Below are the code and all the weights of a small trained network. Each question names an input and a class and asks about switching units off, where a switched-off unit gives its printed mean instead of its output.

import numpy as np


def w(rows, s, z=0):
    codes = np.array(rows[::2]) - 128.0
    scale = np.full(codes.shape[1], s)
    scale[-1] = z or s
    return codes * scale


def norm(h):
    return h / np.sqrt((h * h).mean(-1, keepdims=True) + 1e-5)


def f(y):
    return np.maximum(y, 0)


def log_softmax(a):
    a = a - a.max(-1, keepdims=True)
    return a - np.log(np.exp(a).sum(-1, keepdims=True))


def net(x, mask):
    res = np.array(x, float).reshape(1, 5) / 4 @ E
    u = 0
    for l in range(2):
        y = f(norm(res) @ A[l][:, :-1].T + A[l][:, -1])
        res = res + np.where(mask[u : u + 4], y, B[l][:, -1]) @ B[l][:, :-1]
        u += 4
    return log_softmax(norm(res)[-1] @ U[:, :-1].T + U[:, -1])


A, B = {}, {}
E = w([
[80,96,253,150,69,168,211,99,116,76,146],'x0',
[102,147,99,59,140,219,167,149,59,194,86],'x1',
[162,73,118,211,75,78,179,81,96,183,145],'x2',
[113,100,149,60,153,103,193,96,114,132,79],'x3',
[74,69,174,159,62,224,104,55,229,166,72],'x4',
],0.0044)
A[0] = w([
[123,163,61,40,155,133,93,143,64,120,134,147],'L0N1',
[99,111,41,112,140,124,74,120,234,184,1,3],'L0N2',
[101,197,170,68,166,157,109,166,163,131,146,27],'L0N3',
[162,107,89,126,161,126,210,108,57,148,105,24],'L0N4',
],0.0048,0.0037)
B[0] = w([
[132,111,199,142,78,162,90,106,153,156,120,252],'L0N1',
[168,75,62,74,254,111,79,29,179,172,89,216],'L0N2',
[99,106,157,159,177,209,139,201,69,92,214,173],'L0N3',
[173,112,174,188,141,126,213,227,143,238,142,164],'L0N4',
],0.0083,0.0042)
A[1] = w([
[198,134,199,148,89,140,113,135,167,154,105,81],'L1N1',
[111,118,113,100,138,2,169,100,112,55,150,6],'L1N2',
[150,106,113,86,99,125,214,144,46,164,83,72],'L1N3',
[191,127,95,170,115,154,97,134,133,142,145,168],'L1N4',
],0.0061,0.0023)
B[1] = w([
[118,101,78,232,157,2,154,117,114,54,139,223],'L1N1',
[238,204,154,77,89,150,181,15,23,86,173,187],'L1N2',
[193,179,142,138,126,81,160,192,183,234,31,235],'L1N3',
[29,147,63,45,124,116,139,154,124,78,125,255],'L1N4',
],0.0066,0.0028)
U = w([
[119,85,47,61,196,156,28,47,169,170,73,218],'0',
[178,141,154,161,148,41,206,223,84,247,94,146],'1',
[107,124,184,104,64,198,190,127,104,170,37,68],'2',
[220,167,165,117,93,70,170,55,32,44,174,147],'3',
[115,178,1,115,112,71,47,196,68,107,170,92],'4',
[132,67,85,155,97,126,151,94,130,187,96,2],'5',
[95,145,216,79,165,226,75,223,88,48,158,158],'6',
[51,66,157,243,52,92,147,81,172,50,137,148],'7',
],0.0097,0.0026)

Each question gives the input, the list of numbers given to net, and the class t.
The units are the neurons (one row each of A and B). Each row of codes is followed by its name. A weight is (code - 128) times the scale printed after its matrix; where a second scale follows, it is the last column's (A, B and U).
mask holds one flag per neuron, layer by layer. A switched-off neuron (its flag False) gives its mean, the last column of its row in B, instead of its output. The means were averaged over made-up inputs and are rounded, as every weight is.
A unit's drop is (log p(t) with every unit on - log p(t) with that unit switched off) / (log p(t) with every unit on - log p(t) with every unit switched off).
The circuit of an input: a set's keep is (log p(t) with only the set's units on - log p(t) with every unit switched off) / (log p(t) with every unit on - log p(t) with every unit switched off). Starting from all 8 units, units are removed one at a time, each time the one whose removal leaves the highest keep (on an exact tie, the one counted first), for as long as the keep stays at least 0.8.
circuit, biggest first: the units of the circuit, biggest drop first
top k neurons: the k neurons with the biggest drops, biggest first
k most important neurons of layer l: the k neurons of layer l with the biggest drops, biggest first
drop of u: that unit's drop, to one decimal
input [1,6,4,5,5], class 1: top neuron => L1N3
input [5,1,3,0,0], class 1: top 2 neurons => L0N1, L1N3
input [-5,-6,6,-2,1], class 4: top 3 neurons => L1N4, L0N1, L0N2
input [3,6,5,8,2], class 1: top 2 neurons => L1N3, L0N4
input [1,-2,1,0,-1], class 3: circuit, biggest first => L0N1, L1N2
input [4,-6,0,-3,-1], class 3: circuit, biggest first => L0N1, L1N2
input [-3,4,-6,-3,-6], class 6: top 2 neurons => L0N1, L0N3
input [-3,-8,-1,-1,-1], class 3: circuit, biggest first => L1N2, L0N1
input [-3,6,-4,-1,-1], class 6: 2 most important neurons of layer 0 => L0N3, L0N1
input [-1,-4,-3,0,-4], class 3: top 2 neurons => L0N4, L1N2
input [0,5,-4,8,-3], class 1: top 2 neurons => L0N4, L1N3
input [7,1,4,4,-2], class 1: top 2 neurons => L1N3, L0N4
input [-3,7,-2,4,0], class 1: top 2 neurons => L0N4, L1N3
input [6,-8,5,4,-1], class 3: circuit, biggest first => L1N2
input [3,-7,-6,7,1], class 3: circuit, biggest first => L1N2, L0N1
input [2,2,2,-6,-4], class 4: 2 most important neurons of layer 1 => L1N4, L1N2
input [0,-4,0,8,1], class 3: drop of L1N2 => 0.4
input [3,6,8,8,5], class 1: drop of L1N3 => 0.3
input [0,-6,-5,2,-5], class 3: drop of L1N2 => 1.0
input [-5,-8,2,7,-3], class 3: circuit, biggest first => L1N2
